Below are the code and all the weights of a small trained network. Each question names an input and a class and asks about switching units off, where a switched-off unit gives its printed mean instead of its output.

import numpy as np


def w(rows, s, z=0):
    codes = np.array(rows[::2]) - 128.0
    scale = np.full(codes.shape[1], s)
    scale[-1] = z or s
    return codes * scale


def norm(h):
    return h / np.sqrt((h * h).mean(-1, keepdims=True) + 1e-5)


def f(y):
    return np.maximum(y, 0)


def log_softmax(a):
    a = a - a.max(-1, keepdims=True)
    return a - np.log(np.exp(a).sum(-1, keepdims=True))


def net(x, mask):
    res = np.array(x, float).reshape(1, 4) / 4 @ E
    u = 0
    for l in range(4):
        y = f(norm(res) @ A[l][:, :-1].T + A[l][:, -1])
        res = res + np.where(mask[u : u + 8], y, B[l][:, -1]) @ B[l][:, :-1]
        u += 8
    return log_softmax(norm(res)[-1] @ U[:, :-1].T + U[:, -1])


A, B = {}, {}
E = w([
[149,170,185,159,130,46,221,239,125],'x0',
[61,157,216,107,79,20,200,75,186],'x1',
[63,139,126,91,104,109,62,131,54],'x2',
[149,85,150,5,52,69,162,185,93],'x3',
],0.0016)
A[0] = w([
[86,157,93,178,163,171,32,173,4,75],'L0N1',
[127,122,124,128,137,130,115,140,142,73],'L0N2',
[120,113,179,126,129,36,208,198,121,59],'L0N3',
[110,93,95,110,154,204,40,63,111,90],'L0N4',
[155,163,144,208,180,172,184,89,152,95],'L0N5',
[74,76,172,72,76,93,111,109,131,59],'L0N6',
[109,137,116,190,152,134,155,88,164,5],'L0N7',
[124,129,110,139,192,123,143,112,193,39],'L0N8',
],0.0021,0.0011)
B[0] = w([
[194,186,2,95,164,118,63,119,107,245],'L0N1',
[104,90,137,131,145,133,128,144,121,128],'L0N2',
[246,184,124,112,85,60,157,159,92,228],'L0N3',
[158,117,163,103,90,33,194,206,112,250],'L0N4',
[172,119,170,85,130,98,59,80,198,224],'L0N5',
[97,189,83,88,147,156,48,89,152,178],'L0N6',
[129,157,146,138,130,78,102,89,194,169],'L0N7',
[147,110,152,139,96,75,53,115,178,160],'L0N8',
],0.0021,0.0019)
A[1] = w([
[140,111,174,159,105,105,243,212,95,6],'L1N1',
[113,119,192,84,66,67,251,190,103,72],'L1N2',
[121,134,151,116,150,125,127,116,133,82],'L1N3',
[105,105,172,154,160,124,149,64,129,87],'L1N4',
[147,141,153,151,134,83,233,222,91,8],'L1N5',
[82,122,187,157,98,127,156,110,114,94],'L1N6',
[169,84,111,218,164,169,122,149,158,114],'L1N7',
[193,38,70,119,132,218,216,165,142,46],'L1N8',
],0.0023,0.0017)
B[1] = w([
[91,231,145,164,30,118,182,255,154,197],'L1N1',
[199,120,100,108,146,76,42,140,47,254],'L1N2',
[122,99,119,139,115,137,149,116,120,130],'L1N3',
[127,169,135,137,122,155,159,125,160,157],'L1N4',
[98,192,174,155,34,122,220,252,172,212],'L1N5',
[121,144,111,125,132,201,114,152,150,150],'L1N6',
[101,111,126,47,102,145,95,100,110,216],'L1N7',
[116,198,91,174,174,93,48,171,64,185],'L1N8',
],0.0031,0.0017)
A[2] = w([
[146,142,119,184,181,186,222,205,98,155],'L2N1',
[251,21,87,82,121,212,149,143,191,132],'L2N2',
[123,107,64,211,197,194,85,150,22,35],'L2N3',
[6,185,167,177,91,69,151,109,106,70],'L2N4',
[96,103,152,124,131,202,84,91,140,163],'L2N5',
[147,148,144,189,123,170,172,137,114,113],'L2N6',
[173,111,172,158,135,74,199,218,130,6],'L2N7',
[137,55,172,81,82,163,153,245,57,169],'L2N8',
],0.0027,0.0012)
B[2] = w([
[31,108,133,54,90,113,99,63,111,202],'L2N1',
[76,160,102,95,139,179,141,173,94,226],'L2N2',
[250,110,85,104,253,198,58,189,135,251],'L2N3',
[93,91,66,90,145,191,152,147,147,201],'L2N4',
[114,148,167,139,96,126,161,187,114,196],'L2N5',
[130,97,132,123,121,120,120,100,114,155],'L2N6',
[82,206,114,155,48,152,128,168,122,227],'L2N7',
[140,142,153,202,179,169,160,96,232,251],'L2N8',
],0.0039,0.002)
A[3] = w([
[103,165,120,135,173,123,74,201,111,220],'L3N1',
[204,140,146,107,95,79,223,191,110,74],'L3N2',
[160,53,99,76,129,198,137,172,59,138],'L3N3',
[112,150,111,190,168,148,165,118,157,84],'L3N4',
[74,130,148,209,150,140,107,27,190,113],'L3N5',
[74,179,96,194,174,64,219,215,139,28],'L3N6',
[172,84,216,252,142,100,157,69,190,3],'L3N7',
[145,113,155,69,116,12,93,77,89,62],'L3N8',
],0.0029,0.00072)
B[3] = w([
[202,138,140,147,122,144,89,122,107,254],'L3N1',
[52,184,121,181,6,156,54,182,83,217],'L3N2',
[109,195,154,177,184,168,169,99,201,223],'L3N3',
[130,81,137,88,142,111,153,80,72,163],'L3N4',
[163,136,173,97,173,156,252,136,182,197],'L3N5',
[237,132,183,184,49,65,111,146,91,225],'L3N6',
[224,105,185,196,186,18,162,68,11,165],'L3N7',
[114,55,25,140,115,177,55,43,17,160],'L3N8',
],0.003,0.0026)
U = w([
[17,134,127,63,136,184,202,65,192,143],'0',
[101,2,129,161,149,74,144,148,108,20],'1',
[154,215,163,194,3,64,139,226,93,181],'2',
[208,156,57,138,251,215,54,158,108,171],'3',
[189,126,211,194,198,59,240,45,157,145],'4',
[93,37,126,174,140,84,138,141,116,41],'5',
[65,72,66,52,49,89,49,53,15,142],'6',
[83,23,119,167,158,69,149,156,107,1],'7',
],0.0078,0.0062)

Each question gives the input, the list of numbers given to net, and the class t.
The units are the neurons (one row each of A and B). Each row of codes is followed by its name. A weight is (code - 128) times the scale printed after its matrix; where a second scale follows, it is the last column's (A, B and U).
mask holds one flag per neuron, layer by layer. A switched-off neuron (its flag False) gives its mean, the last column of its row in B, instead of its output. The means were averaged over made-up inputs and are rounded, as every weight is.
A unit's drop is (log p(t) with every unit on - log p(t) with that unit switched off) / (log p(t) with every unit on - log p(t) with every unit switched off).
The circuit of an input: a set's keep is (log p(t) with only the set's units on - log p(t) with every unit switched off) / (log p(t) with every unit on - log p(t) with every unit switched off). Starting from the 12 units with the biggest drops (on a tie, the unit counted first), units are removed one at a time, each time the one whose removal leaves the highest keep (on an exact tie, the one counted first), for as long as the keep stays at least 0.8.
units of the circuit, in order: the units of the circuit, biggest drop first
most important unit: the unit with the biggest drop
k most important neurons: the k neurons with the biggest drops, biggest first
k most important neurons of layer l: the k neurons of layer l with the biggest drops, biggest first
drop when u is switched off: that unit's drop, to one decimal
input [-6,3,2,-6], class 4: most important unit => L2N2
input [4,7,8,-7], class 4: units of the circuit, in order => [L3N2; L2N7; L1N1]
input [-3,1,1,-1], class 6: units of the circuit, in order => [L2N8; L2N3; L1N5]
input [-5,1,-7,-5], class 4: units of the circuit, in order => [L3N7; L2N3; L0N1]
input [-5,-4,6,7], class 3: units of the circuit, in order => [L2N8; L3N3]
input [5,-1,8,-2], class 3: 2 most important neurons => [L0N1; L0N4]
input [-8,5,2,-1], class 0: units of the circuit, in order => [L1N2; L3N5]
input [1,4,2,0], class 6: 2 most important neurons => [L0N6; L0N4]
input [-3,0,-8,-7], class 4: 2 most important neurons => [L3N7; L2N3]
input [0,4,1,7], class 6: 2 most important neurons => [L0N6; L3N8]
input [0,2,6,-3], class 3: 2 most important neurons of layer 2 => [L2N4; L2N1]
input [2,6,6,7], class 6: 3 most important neurons => [L3N8; L0N6; L1N2]
input [1,3,6,-7], class 4: 3 most important neurons of layer 1 => [L1N2; L1N8; L1N7]
input [-4,1,-3,1], class 0: most important unit => L2N3
input [-3,4,-2,-1], class 4: 3 most important neurons of layer 1 => [L1N1; L1N5; L1N7]
input [1,3,5,-1], class 6: 3 most important neurons of layer 2 => [L2N3; L2N8; L2N2]
input [-4,-1,-4,-7], class 4: 2 most important neurons of layer 1 => [L1N2; L1N8]
input [3,5,7,-3], class 6: 2 most important neurons of layer 0 => [L0N4; L0N6]
input [-6,7,-6,6], class 6: 2 most important neurons => [L3N8; L2N8]
input [-5,3,2,-6], class 4: most important unit => L2N2
input [2,3,6,-8], class 4: 2 most important neurons of layer 0 => [L0N7; L0N5]
input [-7,6,-3,-6], class 4: drop when L3N7 is switched off => 0.3
input [0,0,7,4], class 6: drop when L2N3 is switched off => 1.2
